Below are the code and all the weights of a small trained network. Each question names an input and a target symbol and asks about switching units off, where a switched-off unit gives its printed mean instead of its output.

import numpy as np


def w(rows, s, z=0):
    codes = np.array(rows[::2]) - 128.0
    scale = np.full(codes.shape[1], s)
    scale[-1] = z or s
    return codes * scale


def f(y):
    return y / 2 * (1 + np.tanh(0.7978845608 * (y + 0.044715 * y**3)))


def softmax(a):
    e = np.exp(a - a.max(-1, keepdims=True))
    return e / e.sum(-1, keepdims=True)


def log_softmax(a):
    a = a - a.max(-1, keepdims=True)
    return a - np.log(np.exp(a).sum(-1, keepdims=True))


def net(x, mask):
    ids = ['βεζηλμστω'.index(c) for c in x.split()]
    T = len(ids)
    res = E[ids] + P[:T]
    u = 0
    for l in range(2):
        r = res
        for j in range(2):
            rows = slice(3 * j, 3 * j + 3)
            q, k, v = (r @ M[l][rows].T for M in (Q, K, V))
            z = softmax(np.where(np.tri(T) > 0, q @ k.T / 3**0.5, -1e9)) @ v
            o = O[l][rows]
            res = res + np.where(mask[u + j], z, o[:, -1]) @ o[:, :-1]
        u += 2
        y = f(res @ A[l][:, :-1].T + A[l][:, -1])
        res = res + np.where(mask[u : u + 8], y, B[l][:, -1]) @ B[l][:, :-1]
        u += 8
    return log_softmax(res[-1] @ U[:, :-1].T + U[:, -1])


Q, K, V, O, A, B = {}, {}, {}, {}, {}, {}
E = w([
[5,99,56],'β',
[170,64,65],'ε',
[105,149,80],'ζ',
[88,59,74],'η',
[57,192,169],'λ',
[130,50,75],'μ',
[159,252,115],'σ',
[214,116,152],'τ',
[143,191,175],'ω',
],0.021)
P = w([
[120,6,6],'0',
[118,34,67],'1',
[120,68,94],'2',
[119,90,114],'3',
[117,116,131],'4',
[119,130,138],'5',
[117,153,152],'6',
[117,170,156],'7',
[122,200,145],'8',
[119,220,154],'9',
[116,236,163],'10',
[126,254,153],'11',
],0.007)
Q[0] = w([
[228,126,139],'0.h0',
[122,161,132],'0.h0',
[65,182,255],'0.h0',
[136,122,19],'0.h1',
[94,228,128],'0.h1',
[215,197,64],'0.h1',
],0.0077)
K[0] = w([
[161,130,137],'0.h0',
[119,145,154],'0.h0',
[80,216,120],'0.h0',
[185,164,100],'0.h1',
[112,218,91],'0.h1',
[130,253,169],'0.h1',
],0.014)
V[0] = w([
[156,111,158],'0.h0',
[54,67,126],'0.h0',
[122,85,205],'0.h0',
[153,111,1],'0.h1',
[113,81,76],'0.h1',
[131,97,185],'0.h1',
],0.0068)
O[0] = w([
[118,76,156,71],'0.h0',
[4,184,211,74],'0.h0',
[45,131,130,4],'0.h0',
[132,254,21,240],'0.h1',
[210,153,42,91],'0.h1',
[102,89,106,2],'0.h1',
],0.0052,0.0026)
A[0] = w([
[174,101,103,37],'0.n0',
[224,131,136,47],'0.n1',
[165,122,209,112],'0.n2',
[78,48,134,207],'0.n3',
[253,100,137,4],'0.n4',
[168,99,65,44],'0.n5',
[153,168,120,169],'0.n6',
[151,86,65,42],'0.n7',
],0.015,0.0037)
B[0] = w([
[164,63,134,152],'0.n0',
[62,50,156,242],'0.n1',
[75,193,105,189],'0.n2',
[126,254,35,159],'0.n3',
[110,22,145,229],'0.n4',
[193,124,167,194],'0.n5',
[79,129,229,253],'0.n6',
[139,177,135,192],'0.n7',
],0.0088,0.0062)
Q[1] = w([
[146,107,163],'1.h0',
[139,179,254],'1.h0',
[19,132,91],'1.h0',
[171,173,145],'1.h1',
[147,125,154],'1.h1',
[137,89,109],'1.h1',
],0.0092)
K[1] = w([
[156,69,116],'1.h0',
[42,134,251],'1.h0',
[132,171,191],'1.h0',
[113,134,163],'1.h1',
[116,104,140],'1.h1',
[212,158,162],'1.h1',
],0.011)
V[1] = w([
[212,137,142],'1.h0',
[129,253,150],'1.h0',
[75,58,127],'1.h0',
[230,142,184],'1.h1',
[95,123,215],'1.h1',
[150,194,147],'1.h1',
],0.0067)
O[1] = w([
[90,124,126,102],'1.h0',
[192,76,183,254],'1.h0',
[163,255,110,101],'1.h0',
[177,153,95,52],'1.h1',
[210,120,176,156],'1.h1',
[206,128,60,142],'1.h1',
],0.0063,0.0028)
A[1] = w([
[244,97,105,106],'1.n0',
[78,51,243,54],'1.n1',
[237,157,40,183],'1.n2',
[102,253,142,179],'1.n3',
[61,192,104,2],'1.n4',
[148,203,59,13],'1.n5',
[166,229,142,115],'1.n6',
[87,107,19,179],'1.n7',
],0.011,0.0048)
B[1] = w([
[47,32,235,152],'1.n0',
[212,142,87,253],'1.n1',
[30,136,177,183],'1.n2',
[80,14,27,228],'1.n3',
[254,132,142,145],'1.n4',
[144,197,152,147],'1.n5',
[57,147,96,172],'1.n6',
[189,164,170,197],'1.n7',
],0.0074,0.011)
U = w([
[186,167,177,176],'β',
[145,66,57,101],'ε',
[142,150,49,146],'ζ',
[94,140,101,170],'η',
[49,185,161,118],'λ',
[78,228,112,173],'μ',
[73,85,118,2],'σ',
[99,141,103,233],'τ',
[8,96,5,45],'ω',
],0.011,0.0033)

Each question gives the input, a string of symbols that net reads in full, and the target symbol t.
The units are the heads (3 rows each of Q, K, V and O) and the neurons (one row each of A and B). Each row of codes is followed by its name. A weight is (code - 128) times the scale printed after its matrix; where a second scale follows, it is the last column's (O, A, B and U).
mask holds one flag per unit, layer by layer, with each layer's heads first. A switched-off unit (its flag False) gives its mean, the last column of its rows in O or B, instead of its output. The means were averaged over made-up inputs and are rounded, as every weight is.
A unit's drop is (log p(t) with every unit on - log p(t) with that unit switched off) / (log p(t) with every unit on - log p(t) with every unit switched off).
The circuit of an input: a set's keep is (log p(t) with only the set's units on - log p(t) with every unit switched off) / (log p(t) with every unit on - log p(t) with every unit switched off). Starting from the 12 units with the biggest drops (on a tie, the unit counted first), units are removed one at a time, each time the one whose removal leaves the highest keep (on an exact tie, the one counted first), for as long as the keep stays at least 0.8.
circuit, biggest first: the units of the circuit, biggest drop first
most important unit: the unit with the biggest drop
top k neurons: the k neurons with the biggest drops, biggest first
k most important neurons of layer l: the k neurons of layer l with the biggest drops, biggest first
which heads matter: for each layer, one digit per head in row order, 1 if its drop is at least 0.15 and else 0, layers parted by /
drop of u: that unit's drop, to one decimal
input λ ζ τ λ σ β λ β τ ω, target ω: circuit, biggest first => 1.n3; 0.n4
input λ τ σ τ τ σ, target ω: which heads matter => 00 / 10
input ζ ω σ ω λ λ σ τ μ η σ ε, target σ: most important unit => 1.n0
input ζ ζ σ ω ζ λ, target ω: top 2 neurons => 1.n3; 0.n1
input σ λ σ λ ω ω τ τ τ β ω η, target μ: which heads matter => 00 / 00
input τ ω ε, target σ: circuit, biggest first => 0.n5; 1.n0
input ε σ σ, target β: circuit, biggest first => 0.h0; 0.n6; 1.h0
input ζ η τ σ ζ σ ζ ζ β σ σ σ, target β: circuit, biggest first => 0.n6; 1.h0
input ε σ η σ τ λ σ ζ λ μ, target λ: 2 most important neurons of layer 1 => 1.n2; 1.n3
input ω β λ σ μ ζ ω σ τ, target ε: top 2 neurons => 1.n1; 0.n4
input λ ω σ τ λ σ η β, target ζ: 3 most important neurons of layer 0 => 0.n3; 0.n6; 0.n1
input λ λ η ω σ ζ ε μ β, target ζ: top 4 neurons => 1.n4; 1.n7; 0.n6; 0.n3
input λ η τ ω, target ω: 3 most important neurons of layer 1 => 1.n3; 1.n7; 1.n6
input ε η λ ω λ μ η λ λ, target ω: circuit, biggest first => 1.n3
input ζ λ ζ μ η, target μ: drop of 0.n3 => 0.2
input η ζ τ σ, target ω: drop of 0.n0 => -0.2
input ω σ σ λ λ σ λ τ, target ε: drop of 0.n1 => 0.1
input ζ ω ζ μ, target λ: drop of 0.h0 => 0.1
